Below is a small trained network, with its code and all its weights. Each question gives an input and a target symbol and asks what happens when units are switched off, that is, made to give their printed mean instead of their output.

import numpy as np


def w(rows, s, z=0):
    codes = np.array(rows[::2]) - 128.0
    scale = np.full(codes.shape[1], s)
    scale[-1] = z or s
    return codes * scale


def f(y):
    return np.maximum(y, 0)


def softmax(a):
    e = np.exp(a - a.max(-1, keepdims=True))
    return e / e.sum(-1, keepdims=True)


def log_softmax(a):
    a = a - a.max(-1, keepdims=True)
    return a - np.log(np.exp(a).sum(-1, keepdims=True))


def net(x, mask):
    ids = ['ΓΔΛβθμτψ'.index(c) for c in x.split()]
    T = len(ids)
    res = E[ids] + P[:T]
    q, k, v = (res @ M[0].T for M in (Q, K, V))
    z = softmax(np.where(np.tri(T) > 0, q @ k.T / 3**0.5, -1e9)) @ v
    res = res + np.where(mask[0], z, O[0][:, -1]) @ O[0][:, :-1]
    y = f(res @ A[0][:, :-1].T + A[0][:, -1])
    res = res + np.where(mask[1:9], y, B[0][:, -1]) @ B[0][:, :-1]
    return log_softmax(res[-1] @ U[:, :-1].T + U[:, -1])


Q, K, V, O, A, B = {}, {}, {}, {}, {}, {}
E = w([
[114,178,157,203,135,158,16,113],'Γ',
[150,143,188,193,252,71,209,60],'Δ',
[112,154,162,146,119,138,46,157],'Λ',
[137,123,173,84,143,122,40,163],'β',
[59,96,176,87,179,111,80,82],'θ',
[44,103,176,46,112,109,87,176],'μ',
[54,152,185,171,113,58,163,141],'τ',
[177,174,169,132,69,99,160,83],'ψ',
],0.019)
P = w([
[105,151,57,75,95,102,144,123],'0',
[26,114,129,82,104,80,49,121],'1',
[19,111,125,85,102,77,41,113],'2',
[41,120,125,97,133,65,68,127],'3',
[38,118,118,98,141,89,61,103],'4',
[66,138,115,121,162,101,68,110],'5',
[92,137,98,129,171,138,2,123],'6',
],0.0094)
Q[0] = w([
[245,110,48,115,42,253,236,172],'h0',
[158,144,138,120,172,108,104,66],'h0',
[151,122,87,118,165,124,127,93],'h0',
],0.012)
K[0] = w([
[86,84,252,162,194,105,75,177],'h0',
[123,67,88,97,173,139,154,150],'h0',
[110,98,58,193,158,91,129,141],'h0',
],0.011)
V[0] = w([
[109,232,138,255,127,129,125,87],'h0',
[194,122,64,166,219,99,64,19],'h0',
[170,181,81,197,116,158,39,218],'h0',
],0.0078)
O[0] = w([
[151,90,182,102,118,187,206,54,155],'h0',
[114,99,132,145,194,220,163,183,161],'h0',
[114,139,121,16,179,141,254,48,2],'h0',
],0.013,0.0074)
A[0] = w([
[159,151,148,90,208,79,94,172,95],'n0',
[131,254,97,89,115,86,99,94,127],'n1',
[131,109,149,179,114,100,94,138,89],'n2',
[87,40,144,135,185,179,150,141,151],'n3',
[132,79,52,197,92,74,100,140,82],'n4',
[48,92,89,187,203,119,116,233,96],'n5',
[143,122,254,179,102,62,153,103,254],'n6',
[173,105,175,91,89,202,177,106,42],'n7',
],0.0082,0.0056)
B[0] = w([
[72,63,166,200,140,129,151,169,171],'n0',
[3,110,20,145,146,156,249,113,185],'n1',
[167,89,87,95,177,192,127,109,212],'n2',
[136,137,49,226,60,162,43,151,204],'n3',
[165,49,200,59,113,119,156,66,195],'n4',
[255,115,184,144,220,114,203,128,252],'n5',
[134,182,69,66,51,199,61,145,232],'n6',
[83,144,184,237,87,44,74,44,145],'n7',
],0.0074,0.018)
U = w([
[161,212,85,105,63,61,35,102,255],'Γ',
[115,235,100,136,139,61,35,116,173],'Δ',
[107,169,82,207,88,107,91,162,144],'Λ',
[134,97,74,2,165,239,183,67,113],'β',
[191,112,134,94,125,71,111,70,122],'θ',
[48,237,110,184,167,60,99,175,183],'μ',
[116,107,144,155,76,125,146,55,45],'τ',
[148,76,19,166,79,42,110,86,56],'ψ',
],0.0058,0.0037)

Each question gives the input, a string of symbols that net reads in full, and the target symbol t.
The units are the heads (3 rows each of Q, K, V and O) and the neurons (one row each of A and B). Each row of codes is followed by its name. A weight is (code - 128) times the scale printed after its matrix; where a second scale follows, it is the last column's (O, A, B and U).
mask holds one flag per unit, heads first, then neurons. A switched-off unit (its flag False) gives its mean, the last column of its rows in O or B, instead of its output. The means were averaged over made-up inputs and are rounded, as every weight is.
A unit's drop is (log p(t) with every unit on - log p(t) with that unit switched off) / (log p(t) with every unit on - log p(t) with every unit switched off).
The circuit of an input: a set's keep is (log p(t) with only the set's units on - log p(t) with every unit switched off) / (log p(t) with every unit on - log p(t) with every unit switched off). Starting from all 9 units, units are removed one at a time, each time the one whose removal leaves the highest keep (on an exact tie, the one counted first), for as long as the keep stays at least 0.8.
units of the circuit, in order: the units of the circuit, biggest drop first
unit that matters most: the unit with the biggest drop
top k neurons: the k neurons with the biggest drops, biggest first
drop of u: that unit's drop, to one decimal
input θ θ β Δ, target θ: units of the circuit, in order => [h0 n5 n4 n3]
input θ ψ Λ θ μ, target Γ: units of the circuit, in order => [h0 n1 n5]
input Δ τ μ μ ψ, target Γ: top 2 neurons => [n5 n1]
input Λ μ Δ τ μ Δ, target β: unit that matters most => h0
input μ μ Δ Δ τ, target ψ: top 2 neurons => [n1 n4]
input Δ μ ψ θ, target Γ: units of the circuit, in order => [h0 n1 n5]
input τ τ Γ, target Γ: top 2 neurons => [n5 n6]
input θ τ θ β Γ θ β, target θ: top 3 neurons => [n5 n4 n3]
input μ μ Γ, target ψ: units of the circuit, in order => [h0 n1 n4]
input τ μ μ, target Γ: units of the circuit, in order => [h0 n5]
input β Δ τ, target μ: drop of n2 => 0.2
input β Δ μ θ Λ, target μ: drop of n6 => 0.1
input μ Δ Δ μ θ μ Λ, target ψ: drop of h0 => 1.2
